Below are the code and all the weights of a small trained network. Each question names an input and a class and asks about switching units off, where a switched-off unit gives its printed mean instead of its output.

import numpy as np


def w(rows, s, z=0):
    codes = np.array(rows[::2]) - 128.0
    scale = np.full(codes.shape[1], s)
    scale[-1] = z or s
    return codes * scale


def norm(h):
    return h / np.sqrt((h * h).mean(-1, keepdims=True) + 1e-5)


def f(y):
    return y / 2 * (1 + np.tanh(0.7978845608 * (y + 0.044715 * y**3)))


def log_softmax(a):
    a = a - a.max(-1, keepdims=True)
    return a - np.log(np.exp(a).sum(-1, keepdims=True))


def net(x, mask):
    res = np.array(x, float).reshape(1, 5) / 4 @ E
    u = 0
    for l in range(3):
        y = f(norm(res) @ A[l][:, :-1].T + A[l][:, -1])
        res = res + np.where(mask[u : u + 3], y, B[l][:, -1]) @ B[l][:, :-1]
        u += 3
    return log_softmax(norm(res)[-1] @ U[:, :-1].T + U[:, -1])


A, B = {}, {}
E = w([
[103,112,139,3],'x0',
[130,128,129,130],'x1',
[28,43,36,161],'x2',
[226,22,124,127],'x3',
[130,129,131,128],'x4',
],0.0032)
A[0] = w([
[131,135,136,48,230],'L0N0',
[159,254,138,107,14],'L0N1',
[244,147,162,90,5],'L0N2',
],0.009,0.0014)
B[0] = w([
[130,185,180,47,207],'L0N0',
[97,14,255,185,252],'L0N1',
[162,246,99,107,244],'L0N2',
],0.0068,0.0037)
A[1] = w([
[11,194,55,111,159],'L1N0',
[152,23,65,94,67],'L1N1',
[66,80,82,21,7],'L1N2',
],0.012,0.0016)
B[1] = w([
[86,161,62,91,250],'L1N0',
[133,61,101,138,250],'L1N1',
[165,207,252,175,252],'L1N2',
],0.014,0.0032)
A[2] = w([
[208,163,104,93,13],'L2N0',
[187,112,173,98,2],'L2N1',
[152,105,167,3,18],'L2N2',
],0.021,0.00091)
B[2] = w([
[222,176,73,156,218],'L2N0',
[82,116,147,204,255],'L2N1',
[126,68,137,5,245],'L2N2',
],0.02,0.0066)
U = w([
[111,109,206,211,250],'0',
[77,62,180,39,54],'1',
[200,184,69,197,54],'2',
[212,127,115,58,162],'3',
[48,154,31,121,151],'4',
[94,248,161,97,50],'5',
[132,25,66,160,86],'6',
],0.015,0.002)

Each question gives the input, the list of numbers given to net, and the class t.
The units are the neurons (one row each of A and B). Each row of codes is followed by its name. A weight is (code - 128) times the scale printed after its matrix; where a second scale follows, it is the last column's (A, B and U).
mask holds one flag per neuron, layer by layer. A switched-off neuron (its flag False) gives its mean, the last column of its row in B, instead of its output. The means were averaged over made-up inputs and are rounded, as every weight is.
A unit's drop is (log p(t) with every unit on - log p(t) with that unit switched off) / (log p(t) with every unit on - log p(t) with every unit switched off).
The circuit of an input: a set's keep is (log p(t) with only the set's units on - log p(t) with every unit switched off) / (log p(t) with every unit on - log p(t) with every unit switched off). Starting from all 9 units, units are removed one at a time, each time the one whose removal leaves the highest keep (on an exact tie, the one counted first), for as long as the keep stays at least 0.8.
circuit, biggest first: the units of the circuit, biggest drop first
most important unit: the unit with the biggest drop
top k neurons: the k neurons with the biggest drops, biggest first
top k neurons in layer l: the k neurons of layer l with the biggest drops, biggest first
input [5,5,5,5,-4], class 0: circuit, biggest first -> (L1N2)
input [2,4,-6,-2,-4], class 1: circuit, biggest first -> (L0N1; L1N2)
input [2,0,-3,-6,7], class 1: top 2 neurons in layer 0 -> (L0N0; L0N1)
input [8,-5,3,0,-5], class 5: top 2 neurons -> (L1N2; L0N1)
input [-7,-3,-2,2,1], class 2: top 2 neurons -> (L0N1; L2N2)
input [-6,-5,1,-6,7], class 4: top 4 neurons -> (L1N2; L2N2; L2N0; L2N1)
input [6,-1,3,-4,-8], class 5: circuit, biggest first -> (L1N2; L1N0)
input [-6,-5,1,-1,-6], class 4: top 4 neurons -> (L0N1; L1N2; L2N0; L2N2)
input [7,6,-4,-7,0], class 1: top 2 neurons -> (L2N2; L0N1)
input [2,-3,7,5,3], class 0: top 2 neurons -> (L1N2; L2N2)
input [-7,-3,-6,4,-2], class 2: top 2 neurons -> (L2N0; L0N2)
input [-1,3,-7,3,7], class 2: top 2 neurons -> (L0N2; L2N0)
input [2,-4,6,-2,3], class 5: top 3 neurons -> (L1N2; L1N0; L0N1)
input [-1,7,-6,0,4], class 0: circuit, biggest first -> (L2N1)
input [0,4,-2,-4,-4], class 0: top 3 neurons -> (L0N1; L1N0; L2N2)
input [0,-3,-1,4,2], class 2: top 2 neurons in layer 0 -> (L0N2; L0N0)
input [8,-2,1,-4,6], class 5: top 2 neurons in layer 1 -> (L1N2; L1N1)
input [7,1,1,0,-2], class 5: top 2 neurons in layer 1 -> (L1N2; L1N1)
input [-8,4,-5,8,4], class 2: top 2 neurons in layer 2 -> (L2N0; L2N2)
input [-2,8,2,-1,1], class 4: most important unit -> L0N1
